tuzab: [116 169 109 103 151 150 145 125 126 144 122 141 120 119 145  89 167 179
 103 151  58 163 145 126 203]
bano: [117 149 126 121 144 144 131 143 106 137 101 145 127 129 134 110  99 132
 109 152  88 165 136 144 129]
zume: [146 166 161  90 125 139  92 150 157 190  57 108  93 127 134 135  64 132
  84 178  69 204 186 104  94]
after: [93] => [127]
after: [166] => [161]
after: [204] => [186]
after: [120] => [119]
after: [121] => [144]

lila: [131 125 128 124 128 123 126 124 121 132 133 130 133 129 129 127 125 136
 124 123 131 127]
lonip: [129 134  99 154 107 179 149 182 130  76  74  95 124 115 150 135  86 144
 183 141  98  71]
Fuseg: [127 138 122 142 129 127 117 127 135 126 127 133 125 125 112 133 123 117
 138 129 119 140]
nebe: [141 128 116 137 124 119 110 124 120 125 146 153 142 126 101 144 121 132
 138 112 117 132]
Zufat: [127 140  77 154 100 187 153 208 124  49  43  59 144 121 162 125  65 188
 190 152  88  56]
sigo: [127 125 131 127 127 121 125 130 127 125 129 121 134 135 127 127 134 135
 125 128 124 131]
guz: [128 124 131 132 123 133 127 140 133 114 127 127 135 134 125 134 142 126
 131 126 117 122]
Gel: [134 130 120 129 129 117 121 118 119 137 134 136 132 125 118 130 113 134
 128 122 132 137]
Fesaz: [126 127 132 134 127 134 129 136 133 122 125 127 127 128 130 129 135 123
 133 128 122 121]
dut: [130 124 129 134 127 135 131 133 126 130 126 133 123 119 135 129 123 124
 138 125 128 113]
bega: [132 146 131 161 143  91  72  93 132 148 179 157 137 119  86 131 121 115
 153 128  99 148]
sazag: [120 132 136 132 132 121 127 128 134 132 120 111 125 130 136 117 133 126
 126 138 128 134]
after: [88] => [56]
after: [152] => [88]
which: [127 125 131 127 127 121 125 130 127 125 129 121 134 135 127 127 134 135
 125 128 124 131] => sigo
which: [127 138 122 142 129 127 117 127 135 126 127 133 125 125 112 133 123 117
 138 129 119 140] => Fuseg

dosov: [134 148  98 136 154 140 124 152 141 114 127 137 107 107 111 162 110  87
 102 122 146  77  97 127 101 118 133  67 104 124 141 159 105 165 112  93
 118 177 133 118 118 100 155 110 137 114 124  79 201 120 119 163 191 131
 131 133]
rafo: [122 116  98  99 147 141 115 114  84 123 167 143 113 177 101 138  96 135
 117 114 158 121 102 115 116 122  99  82 133 158 156 136 176 155 106 102
 113 123 161 120 115  98 106 131 149  61 109 125 154  74 125 121 149  85
 128  80]
Vafi: [163 145 155 138 144 133 128 110 162 117 138  87 138  63 101 115 162 160
 138 112 111 141  92 150 133 109 133 131 116 105  99 107 121 121 125  97
 174 176  98 108 151 116 130 113 121 112 130 134  95 176 127  99 131 126
 100 217]
gufog: [123 115  59 125  95 135 123 164 103 108 160 100 129 132 149 129 102 137
 121 123 126 165 137 177  97 119 141 149 103 111 163 119 136 108 130 132
  67 120 114  95 135 135 157 154  95 157 129 110  74  87 104 108 115 161
 123  95]
gaf: [134 135 132 110 173 146 110 101 171 101 124 140 145 124 111 151 124 148
 126 130 120 119 127  94  94  95 128 105 112 155 102 110 152 160  97 101
 174 185 146 118 118 105 136  87 128 101 103 137 162 150  82 150 179  62
  94 144]
numav: [141 113 119 142 143 165 134 183 163 104  87 134 131  80 145 159 140  87
 106 141 132  94 119  91  66 138 170 131 137 149  91 179 101 133 105 106
 112 154  98 153 113 138 154  92 133 147 110 118 142 155 126 108 154 106
 123 171]
lazoz: [ 89 156  94 133 141 133 120 148 102 126 117 155 152 122 127 180 123  89
 115 147 155 111  94 132 105 138 153  95 137 155 158 179 130 205 146 119
 127 141  88 145  78 125 153 167 145 130 126  99 158  92 103 115 135 160
 134  92]
zib: [136 158 139 170 141  86 161 163 165 126 112 121 131 154 114  97 119 102
 122 146 126 127 171 127 112 133 143 137 109 110 122 143 130  76 121 132
 136 115 163 139 153 133 164  88  86 199 110 100 162 159 153 183 147 172
 151 142]
tiko: [141 135 102 122 138 147 126 132 158  97 124 149 108 126 117 147 100 123
 102 130 135  76 125 107  93  93 112  92 102 136 152 144 112 141 102  96
 111 182 153 103 116 111 158  96 164  97 109  91 185 128 121 169 210  98
 110 133]
sor: [ 87 120 122 155 117 139 180 136 104 143 110 117 100 161 157 129 127  78
 106 129 121 136 128 115 148 176 111 135 123 120  94 125 116 133 125 158
  94  72 144 186 140 148  88 105 128 143 131 114 173 126 110 139  94 113
 200  91]
runo: [102 107 106 130 172 149 151 132 126 117 128 123 163 163 148 132  97 119
 108 158 114 163 173  94 107 141 140 134 113 159  85 106 176 120  87 140
 124  88 163 166 136 123 119  93 107 143 106 147 140 120 120 146 112  65
 150  64]
which: [123 115  59 125  95 135 123 164 103 108 160 100 129 132 149 129 102 137
 121 123 126 165 137 177  97 119 141 149 103 111 163 119 136 108 130 132
  67 120 114  95 135 135 157 154  95 157 129 110  74  87 104 108 115 161
 123  95] => gufog
which: [163 145 155 138 144 133 128 110 162 117 138  87 138  63 101 115 162 160
 138 112 111 141  92 150 133 109 133 131 116 105  99 107 121 121 125  97
 174 176  98 108 151 116 130 113 121 112 130 134  95 176 127  99 131 126
 100 217] => Vafi
which: [122 116  98  99 147 141 115 114  84 123 167 143 113 177 101 138  96 135
 117 114 158 121 102 115 116 122  99  82 133 158 156 136 176 155 106 102
 113 123 161 120 115  98 106 131 149  61 109 125 154  74 125 121 149  85
 128  80] => rafo
which: [141 135 102 122 138 147 126 132 158  97 124 149 108 126 117 147 100 123
 102 130 135  76 125 107  93  93 112  92 102 136 152 144 112 141 102  96
 111 182 153 103 116 111 158  96 164  97 109  91 185 128 121 169 210  98
 110 133] => tiko

Dobe: [124 129 124  97 132 116 177 197 102 137 132  55  98 127 117  34]
Tati: [130 176 124  97 132 116 177 197 102 137 132  55 128 127 125  34]
sebib: [166 161 131  90 150 163 125 108  63 135  88 126 179 131  90 150]
maru: [130 129 124  97 132 116 177 197 102 137 132  96  86 124 126 107]
which: [130 129 124  97 132 116 177 197 102 137 132  96  86 124 126 107] => maru
after: [176] => [124]
which: [124 129 124  97 132 116 177 197 102 137 132  55  98 127 117  34] => Dobe
after: [128] => [127]

les: [150 127 143 128 113 165 128  94 105 135 129 171 119 126 128 176 104 109
 145]
fuvu: [136 135 106 128 123 150 114 121 144 104 125 129 136 123  83 128  97 158
 128]
Belir: [108 131 102 128 122 119 143  81 128 130 128 128 128 125 132 152 128 144
 148]
dela: [133 117 150 136 129 130 128 123 111 128 128 128 141 133 128  95 128 128
 148]
Laga: [133 117 150 136 129 130 128 123 111 128 128 128 141 138 122 128 121 126
 137]
potuz: [111  93 128 122 150  81  35 144 120 147 128 145 172 128 100 128 145 150
 121]
Veri: [128 127 128 153  95 161 126 115 154 154 133 128 151 125  87 128 128 140
  93]
Fel: [166 128 137 128  97 202 154  92  98 131 147 181  95 111 152 149 128 128
 155]
after: [172] => [128]
after: [166] => [128]
which: [133 117 150 136 129 130 128 123 111 128 128 128 141 138 122 128 121 126
 137] => Laga

piv: [140  61 141 137 176 140]
megas: [142 114 144 119 201 190]
Pibu: [103  61 141 137 191 123]
Nanif: [103  61 141 137 104 140]
after: [191] => [123]
after: [114] => [144]
after: [176] => [140]
after: [201] => [190]
which: [103  61 141 137 191 123] => Pibu
after: [104] => [140]

